In the rows, zero is written as 128.
Each row of numbers belongs to one of the elements below and depends on some of the facts about them. Some rows are named. Which element is each other row?

Known rows:
[171  89  78 150 156  78 147 126 146 130 130  97  95 150 120 147  99 109
  56 108 117  86 127  76 107 132 128 115 136 132 131  78 177 124 105 157
 112  94 103 139 150 127 147 157 134 197] : stumilim
[116 126 117 127 137  97 133 124 151 132 152 116 144 185 120 153 125 144
  91 139 118 100 136 133 165  92 162  88 136 118 130 126 164 138 126 200
 119 144 130  99 135 110 171 140 159 175] : motrel
[115 129 115 126 136  94 132 123 151 132 154 115 145 183 121 152 127 145
  93 140 117 100 135 135 165  90 161  86 137 117 130 125 163 139 128 203
 120 144 131  98 135 112 170 141 159 174] : bibu
[173 100  96 146 160  80 147 133 163 127 129  79 114 150 125 165  87 111
  77 140 121 104 145  95 120 132 136 119 138 131 133 107 170 155  83 132
 115 105 117 115 156 110 135 146 144 176] : raskir
[119 127 116 125 141  98 132 127 151 134 151 115 146 186 121 150 124 143
  91 139 116 101 136 132 165  92 159  88 136 118 132 127 164 139 127 200
 119 142 130 101 140 108 169 142 160 175] : skaplavel
[115 129 117 123 137  93 134 128 148 132 152 120 145 187 118 148 127 143
  92 142 119 101 137 135 167  89 159  87 138 118 128 125 160 139 129 201
 119 141 130 101 142 109 169 143 161 175] : zaplem
[177 100  73 142 156  58 144 127 156 139 127  90 130 136 102 153 112 119
  84 148 126 105 145  88 123 115 110 111 143 129 115 111 165 171  84 128
 116 118 108 106 180  93 124 183 139 189] : poflok
[165  79  36 129  89  25 105  95 137  91 170  68  71 144 134 182 120 137
 120 169 138 116 126  76 113 110  78 130 149 164  88 108 146 204  91 169
  90  90 105 107 187 133 111 167 172 142] : klosko
[176 100  94 149 156  83 149 129 166 127 129  77 116 147 127 170  94 114
  80 133 118 103 143  91 121 129 135 115 134 129 130 105 167 152  85 131
 114 110 111 123 153 108 139 147 143 175] : ladram
[183 110 101 149 163  97 154 132 141 122 136  85 108 137 123 156  95 116
  82 109 128 110 150  97 115 120 126 120 144 123 129 105 179 171  76 134
 128 116 139 116 154 107 127 148 153 171] : klupletru
[175 105  64 140 160  65 130 131 162 171 123  72 128 139 119 152 133 110
  93 136 111  89 138  69 122 133  99  87 143 130 115 138 144 190  95 129
 128 112 109 135 176 102 160 174 149 177] : vasem
[183 110 100 152 159  97 160 129 145 117 133  89 109 136 124 162 104 119
  88 106 128 110 151  94 118 114 125 117 140 119 122  99 175 168  80 135
 125 116 134 124 156 102 127 151 153 171] : giste
[177  83  62 140 175  94 160 135 159 126 128 115  99 147 139 140 103 107
  48 117 106  78 129  61 108 121 138 125 138 142 130  93 163 128  96 171
 118  95 101 144 156 128 158 141 149 200] : zunufak
[196  81  68 157 169  70 137 126 171 147 136  94 135 138 116 158 116 124
  70 141 117 110 146  76 123 116 124 109 136 130 129 113 172 161  68 115
 121 129 103 105 153  84 143 188 136 188] : supan
[125 119  94 127 141  76 119 124 149 150 157 130 155 175 110 136 146 150
  87 152 121 103 135 124 166  84 143  81 140 120 122 136 158 154 118 194
 125 151 123  86 144  96 167 176 161 182] : gotrubrak
[157  69  25 123 108  58 126  96 136  78 167  90  40 149 159 171 107 127
  91 141 124  85 113  60  93 111 102 149 150 175  97  90 154 164 107 219
  92  72 105 135 164 174 135 125 178 156] : stumu
[170 106  92 143 155  80 148 132 162 135 125  73 117 149 125 167 100 109
  88 132 116  99 143  90 121 132 129 108 135 129 127 111 161 163  94 133
 116 104 114 131 163 111 144 145 144 175] : petramos

Facts:
livo {zifeflir=a, tasun=damor, klubrudol=h}
gatu {stumis=peno vepan plasu bripir}
naklo {stumis=pagu zuzum ludes depler bofibrom brasi stumu flebi bilom grugros}
sotan {zifeflir=c, tasun=zuzum, klubrudol=i}
sudrak {stumis=grepir foso drubrek zunufak risadrer nitru droguba, zifeflir=a, tasun=flebi, klubrudol=i}
trelis {zifeflir=a, tasun=gufle, klubrudol=g}
droguba {zifeflir=e, tasun=vibigro, klubrudol=g}
kopaplim {zifeflir=a, tasun=lomor, klubrudol=g}
peno {zifeflir=b, tasun=gufle, klubrudol=g}
kiklar {zifeflir=b, tasun=gotrubrak, klubrudol=g}
suli {zifeflir=d, tasun=naklo, klubrudol=g}
brarel {zifeflir=d, tasun=foso, klubrudol=h}
vidu {stumis=grepir ludes klomuplo turugren brasi trilin leklar sibu, zifeflir=b, tasun=lomor, klubrudol=i}
rimagri {zifeflir=a, tasun=lupo, klubrudol=h}
kuflum {stumis=brosta kopaplim ketrer fefles, zifeflir=a, tasun=gorul, klubrudol=i}
drubrek {zifeflir=a, tasun=gapul, klubrudol=h}
zunufak {zifeflir=b, tasun=fote, klubrudol=i}
bilom {zifeflir=d, tasun=kleskor, klubrudol=h}
nitru {zifeflir=c, tasun=fote, klubrudol=i}
bapli {stumis=petramos klomuplo droguba fliplu, zifeflir=b, tasun=gatu, klubrudol=h}
supan {stumis=piflera ketrer flebi, zifeflir=a, tasun=kleskor, klubrudol=g}
nuratri {stumis=bofibrom biklik trilin gabram zigogre, zifeflir=b, tasun=bripir, klubrudol=h}
klebrapam {stumis=pamuru zaski risadrer puvek datos, zifeflir=c, tasun=trukostam, klubrudol=h}
ziklu {stumis=leklar, zifeflir=f, tasun=peplim, klubrudol=g}
flusuk {stumis=kidil klupletru trenezas pupu zigogre, zifeflir=e, tasun=gatu, klubrudol=g}
dripon {zifeflir=b, tasun=gatu, klubrudol=g}
bafin {stumis=geguk sinam drogru lomor, zifeflir=f, tasun=kleskor, klubrudol=g}
gepem {zifeflir=c, tasun=beflis, klubrudol=i}
lofli {zifeflir=b, tasun=plasu, klubrudol=h}
klotan {stumis=drisivo livan kopaplim giste zures trelis grugros}
dupum {stumis=peno klesom vepan driflar, zifeflir=a, tasun=gufle, klubrudol=h}
nolon {zifeflir=a, tasun=lomor, klubrudol=g}
livan {zifeflir=b, tasun=vastul, klubrudol=g}
raskir {zifeflir=a, tasun=skaplavel, klubrudol=g}
trenezas {zifeflir=a, tasun=beflis, klubrudol=h}
bogor {stumis=stenapes stobin, zifeflir=a, tasun=zuzum, klubrudol=g}
grise {stumis=mado zuzum nidok fliplu, zifeflir=b, tasun=fote, klubrudol=g}
feflur {zifeflir=c, tasun=fote, klubrudol=h}
klupletru {zifeflir=e, tasun=gorul, klubrudol=g}
brudre {zifeflir=a, tasun=bripir, klubrudol=i}
brofo {zifeflir=e, tasun=vastul, klubrudol=h}
vibigro {stumis=stotrimun raskir leklar}
trolem {zifeflir=b, tasun=zaplem, klubrudol=i}
zoros {zifeflir=a, tasun=stenapes, klubrudol=h}
klosko {stumis=piflera vepan tager tofek, zifeflir=a, tasun=lomor, klubrudol=g}
sinam {zifeflir=a, tasun=flebi, klubrudol=g}
luplek {zifeflir=a, tasun=datos, klubrudol=i}
veklapen {stumis=dripon feflur brobre drotra, zifeflir=e, tasun=gorul, klubrudol=i}
fote {stumis=feflur stekun brofo kliklam magul trelis}
klesom {zifeflir=b, tasun=trukostam, klubrudol=g}
zigogre {zifeflir=a, tasun=lomor, klubrudol=h}
zibu {stumis=brarel drotra kleskor, zifeflir=a, tasun=lomor, klubrudol=g}
petramos {zifeflir=a, tasun=vibigro, klubrudol=g}
redra {zifeflir=a, tasun=stopudam, klubrudol=g}
ragril {zifeflir=b, tasun=kleskor, klubrudol=g}
pamuru {zifeflir=d, tasun=brosta, klubrudol=g}
fliplu {zifeflir=b, tasun=gotrubrak, klubrudol=h}
viklok {zifeflir=a, tasun=plodi, klubrudol=h}
zures {zifeflir=a, tasun=gratrabu, klubrudol=g}
latorem {zifeflir=c, tasun=magul, klubrudol=h}
mado {zifeflir=e, tasun=gorul, klubrudol=g}
gabram {zifeflir=a, tasun=magul, klubrudol=g}
driflar {zifeflir=a, tasun=trukostam, klubrudol=g}
drestu {zifeflir=a, tasun=trepa, klubrudol=i}
bregam {stumis=stotrimun gorul petramos skaplavel gufle, zifeflir=a, tasun=gotrubrak, klubrudol=g}
zarok {stumis=zaplem damor sibu, zifeflir=f, tasun=flilak, klubrudol=g}
depler {zifeflir=a, tasun=bibu, klubrudol=h}
gitak {stumis=foso trilin, zifeflir=b, tasun=plodi, klubrudol=h}
poflok {stumis=brukle zaplem klesom flilak nolon, zifeflir=c, tasun=plasu, klubrudol=g}
plikleto {zifeflir=a, tasun=gratrabu, klubrudol=g}
fela {zifeflir=b, tasun=grepir, klubrudol=h}
tager {zifeflir=c, tasun=gufle, klubrudol=g}
bofibrom {zifeflir=e, tasun=trepa, klubrudol=g}
turugren {zifeflir=c, tasun=drisivo, klubrudol=h}
ludes {zifeflir=a, tasun=gatu, klubrudol=i}
brepel {zifeflir=b, tasun=gufle, klubrudol=i}
trilin {zifeflir=b, tasun=klotan, klubrudol=g}
nidok {zifeflir=c, tasun=kliklam, klubrudol=h}
stumu {zifeflir=b, tasun=lomor, klubrudol=i}
stumilim {zifeflir=a, tasun=motrel, klubrudol=i}
stotrimun {zifeflir=d, tasun=gufle, klubrudol=i}
zofilu {stumis=nidok kleskor fefles, zifeflir=e, tasun=sibu, klubrudol=g}
skitegel {zifeflir=c, tasun=dodradan, klubrudol=g}
sasom {stumis=grepir turugren klupletru leklar latorem, zifeflir=a, tasun=vastul, klubrudol=h}
tofek {zifeflir=a, tasun=sibu, klubrudol=h}
puvek {zifeflir=a, tasun=gotrubrak, klubrudol=g}
pagu {zifeflir=b, tasun=skaplavel, klubrudol=g}
kidil {zifeflir=c, tasun=foso, klubrudol=g}
lotur {stumis=brukle motris plasu, zifeflir=a, tasun=motrel, klubrudol=g}
sogren {stumis=beflis lupo, zifeflir=b, tasun=kleskor, klubrudol=g}
zaski {zifeflir=a, tasun=zuzum, klubrudol=g}
kobrul {stumis=depler risadrer gratrabu, zifeflir=a, tasun=skaplavel, klubrudol=g}
stuba {stumis=depler plodi drotra flebi, zifeflir=a, tasun=stenapes, klubrudol=i}
ketrer {zifeflir=d, tasun=stobin, klubrudol=h}
ladram {zifeflir=a, tasun=gratrabu, klubrudol=g}
gotrubrak {stumis=luplek zaski stopudam}
plistafis {stumis=petramos suli gepem, zifeflir=b, tasun=datos, klubrudol=g}
trepa {stumis=dripon drisivo bezon stobin fefles lupo}
drogru {zifeflir=a, tasun=vastul, klubrudol=h}
grugros {zifeflir=a, tasun=brosta, klubrudol=g}
brobre {zifeflir=b, tasun=niflem, klubrudol=g}
brukle {zifeflir=d, tasun=magul, klubrudol=g}
vepan {zifeflir=b, tasun=lupo, klubrudol=g}
risadrer {zifeflir=c, tasun=zuzum, klubrudol=h}
droflok {zifeflir=a, tasun=motris, klubrudol=g}
brukla {stumis=stotrimun flilak gapul, zifeflir=a, tasun=vastul, klubrudol=g}
klomuplo {zifeflir=b, tasun=gratrabu, klubrudol=g}
bezon {zifeflir=c, tasun=zaplem, klubrudol=i}
tadren {stumis=gorul pupu kleskor, zifeflir=c, tasun=gatu, klubrudol=g}
drotra {zifeflir=a, tasun=flebi, klubrudol=i}
buvok {stumis=zaplem klomuplo drubrek redra bezon tofek, zifeflir=a, tasun=peplim, klubrudol=g}
fevak {stumis=pagu droguba, zifeflir=a, tasun=kleskor, klubrudol=g}
leklar {zifeflir=c, tasun=bripir, klubrudol=h}
geguk {zifeflir=f, tasun=skaplavel, klubrudol=h}
piflera {zifeflir=a, tasun=fote, klubrudol=h}
vasem {stumis=mado droguba, zifeflir=a, tasun=motris, klubrudol=g}
pligo {stumis=driflar lomor, zifeflir=e, tasun=dodradan, klubrudol=g}
fefles {zifeflir=a, tasun=motrel, klubrudol=h}
giste {zifeflir=e, tasun=foso, klubrudol=g}
platiflas {stumis=beflis giste, zifeflir=a, tasun=nogu, klubrudol=i}
fogebe {stumis=depler bofibrom, zifeflir=d, tasun=gufle, klubrudol=g}
dukligra {stumis=dripon, zifeflir=a, tasun=gufle, klubrudol=g}
stekun {zifeflir=b, tasun=magul, klubrudol=g}
biklik {zifeflir=d, tasun=magul, klubrudol=g}
brasi {zifeflir=a, tasun=magul, klubrudol=g}

Name these rows:
No name comes twice in this set of rows, the named rows included.
[174 101  94 148 153  78 151 131 164 123 130  81 117 147 124 170  94 116
  82 134 119 106 144  92 123 125 134 114 133 128 125 101 165 153  89 130
 110 108 110 126 161 105 136 149 141 176] => driflar
[ 82 155 158 147 150  61 148 118 182 131 114 152 107 118 107 133 149 129
  97 165 124  78 133 179 135 113 157  75 124  70  68 137 143 152 151 202
 145 112 129 104 108 143 135 128 143 182] => gufle
[157 114 116 191 157  19 122  92 194 163 104 106  73  57  96 160 151 119
  89 155 135  87 131 140  76 155 104  94 125  73  62 125 172 181  90 121
 160 104 115  92  82 132 108 180 101 180] => fogebe
[175  97  80 140 165  88 164 132 180 113 130 103 117 141 141 165 103 121
  78 144 111  99 145  89 123 110 150 125 134 137 121 113 152 154  79 154
 119 110 111 126 157 111 143 132 153 180] => brobre
[139 132 135 167 167  47 170 116 195 124  83 108  78  76 106 155 119 100
  95 160 130  77 143 140  86 147 126 108 122  77  62 116 154 168 114 139
 142  84 112 124 126 142  97 134 118 186] => tager
[177  88  73 147 165  85 153 125 140 136 123  86  99 150 115 149  96 104
  60 102 117  82 132  72 103 131 121 119 139 130 131  82 184 126 108 155
 113 102 107 137 151 126 145 158 130 199] => nitru
[112 125 102 114 148  65 107 137 133 153 162 138 151 178 100 116 113 140
  69 175 130 103 134 138 167  93 144  93 159 129 133 141 169 160 105 200
 132 137 139  60 152 103 153 172 167 186] => vibigro
[123 119  94 127 135  72 122 121 151 143 159 136 154 173 108 139 149 154
  90 152 121 105 135 128 168  78 146  81 140 119 117 132 157 152 120 197
 123 151 123  86 146  93 163 177 158 182] => klotan
[179  94  75 144 162  59 136 136 158 142 133  96 128 142 111 146 102 113
  71 153 124 107 143  85 126 123 117 113 144 134 126 113 166 172  75 122
 118 112 110 105 174  91 130 181 145 187] => brukla
[194  81  60 160 157  73 147 119 129 127 147 128  98 125 107 132 134 128
  59  91 126 103 133  71 106 100 104 113 142 126 111  76 184 148  89 152
 126 116 113 123 155 100 126 204 140 199] => veklapen
[188  67  44 162 156  57 125 103 158 152 145 112  96 126 115 150 136 130
  51 117 117  88 121  70  97 118 117 114 141 137 120  92 184 133  83 159
 129 117  96 108 121 114 154 194 125 199] => stuba

Now the same elements, written a new way:
Some elements and their rows:
[100 127 131 131 144 117 129 128 106 120 136 136 123 102 119 131 135 139
 145 124 106 144 118 109 124 128 109 120 117 131 120 146 124 140] : dripon
[111 114 116 122 124 117 119 131 125 145 148 130 107 118 126 138 148 117
 142 126 117 122 153 128 125 117 133 105 117 147 115 118 133 146] : driflar
[149 136 145 141  93 144 143 101 151 143 124  96 128 174 152 123 110 157
 100 133 128 121  97 165 134 123 165 137 128  95 138 106 142  92] : niflem
[132 133 128 129 146 120 127 142 109 126 125 137 103 101 122 135 137 122
 137 127 121 139 133 103 120 134 118 128 124 137 126 144 120 155] : fliplu
[138 133 113 123 146 120 110 147 119 121 129 144 119 121 122 129 137 122
 141 125 131 126 145 113 130 127 111 114 128 146 122 129 126 136] : viklok
[109  80 126 129 131 141 144 153 153 128  38 145 184  51  95 117  98  85
 160 125  98  66 177  90 162 148  71 214 104 148 122 138 106 120] : fogebe
[168 126 132 121 154 127 121 133 123 122 105 149 123 121 118 150 145 104
 132 130 147 150 136 119 118 137 142 131 166 125 145 138 108 153] : gepem
[122 124 117 141 149 119 125 144 111 126 134 122 109 121 115 113 121 130
 120 130 130 123 153 116 126 125 100 136 121 133 124 127 131 132] : zarok
[136 134 114 121 146 120 110 146 120 122 127 142 120 123 123 128 138 121
 140 126 133 125 146 115 131 127 112 115 129 146 121 128 125 136] : zoros
[144 134 112 129 138 117 127 136 115 127 121 141  99 128 126 118 131 112
 145 127 119 132 130 125 120 119 125 120 120 146 117 123 122 149] : raskir
[ 64 112 147 120  73 162 157  92 178 157 214 100 154 169 163 121 153 123
  79 128 189 138 164 207 117 119 182 124 112 124 123 126 187 100] : lomor
[110 145 107 103 103 119 121 143 124 126 158 134 155 119 138 135 113 115
 142 128 116 117 103  99 121 125 109 112 124 153 120 128 115 151] : puvek
[140 139 150 141  97 147 147  92 153 143 117 107 133 161 155 130 117 158
 111 128 117 133  81 167 138 123 167 128 126  95 133 118 141  91] : drisivo
[155 129 146 146  87 143 149  96 151 158 119  96 104 169 155 131 120 143
 103 135 123 122 111 172 128 119 189 135 126  98 137 102 142 108] : motris
[ 67  91 116 129 129 101 102 134 110 150 178 100 112 106 105 156 145 149
 124 131 117 110 188 105 127 117 115  87 127 125 121 113 133 144] : bafin
[139 133 127 128 143 121 126 142 111 130 121 138 103 104 123 134 135 117
 136 127 125 138 136 107 120 133 121 127 126 140 126 142 124 154] : leklar
[125 122 123 132 151 114 121 141  95 118 129 120 115 111 104 110 116 129
 125 129 127 126 133 112 120 133 104 131 121 133 127 130 130 136] : flusuk

Name these rows:
No name comes twice in this set of rows, the named rows included.
[113 134 118 123 140 119 120 129 122 118 128 148 126 115 121 125 138 129
 157 122 110 139 115 122 132 121 112 107 118 143 114 135 125 132] => zures
[110 131 130 126 148 118 119 133 111 118 127 145 128  93 119 140 143 138
 149 122 114 149 122 104 130 132 107 108 125 134 121 153 123 141] => feflur
[ 75  98 125 122 117 117 110 138 127 169 169 117 114  87 122 176 164 128
 129 125 124 123 188 111 127 122 135  90 125 140 118 132 140 157] => geguk
[137 131 124 122 138 109 118 137  97 124 121 137  96  99 118 139 133 130
 143 128 111 144 118  97 121 134 119 105 128 130 127 141 112 158] => bilom
[136 124 125 139 152 119 131 143 102 120 133 122 104 123 114 110 123 129
 122 130 129 123 149 109 120 132 102 148 118 133 127 126 131 138] => plistafis
[142 132 122 131 143 109 120 138  97 126 118 138  90 105 117 140 131 126
 143 129 112 139 125  96 116 132 121 111 130 134 129 139 109 162] => latorem
[153 140 115 125 142 122 118 143 120 124 112 150 103 121 127 129 138 110
 147 126 127 135 134 119 125 126 127 118 126 148 121 131 121 149] => trenezas
[132 127 124 133 162 114 118 148 100 115 134 125 111 111 110 123 131 134
 125 130 133 127 152  95 122 137  98 132 129 132 131 133 122 143] => bapli
[115  77 116 131 139 139 124 162 167 140  38 154 168  62  94 134 120  76
 166 126 111  57 215 102 165 142  87 195 113 160 120 124 106 127] => dupum
[132 131 106 129 150 103 107 141 101 105 131 132 113 135 108 114 123 135
 142 131 119 121 134 107 125 122 101 111 127 137 122 114 114 135] => fevak
[ 92 100 117 113 115 113 100 134 129 159 170 126 117 102 120 169 169 123
 143 125 122 118 184 119 130 120 140  76 126 148 115 119 133 154] => drogru
[123 139 123 117 125 120 122 146 113 130 140 136 128 101 129 141 128 119
 135 128 123 130 122  97 120 135 111 119 128 143 127 143 118 156] => risadrer
[111 140 117 111 125 120 112 160 112 118 164 120 160 111 125 133 113 130
 118 130 138 111 133  77 123 138  84 128 130 141 132 134 119 143] => klebrapam
[121 135 108 121 142 115 113 146 115 111 141 131 134 129 119 112 120 129
 134 128 129 115 136 108 128 125  94 121 124 144 121 118 125 129] => kobrul
[122 126 108 128 153 103 107 138 103 109 133 132 111 131 107 117 125 141
 144 129 118 124 138 109 127 123  99 106 128 134 121 117 116 131] => supan

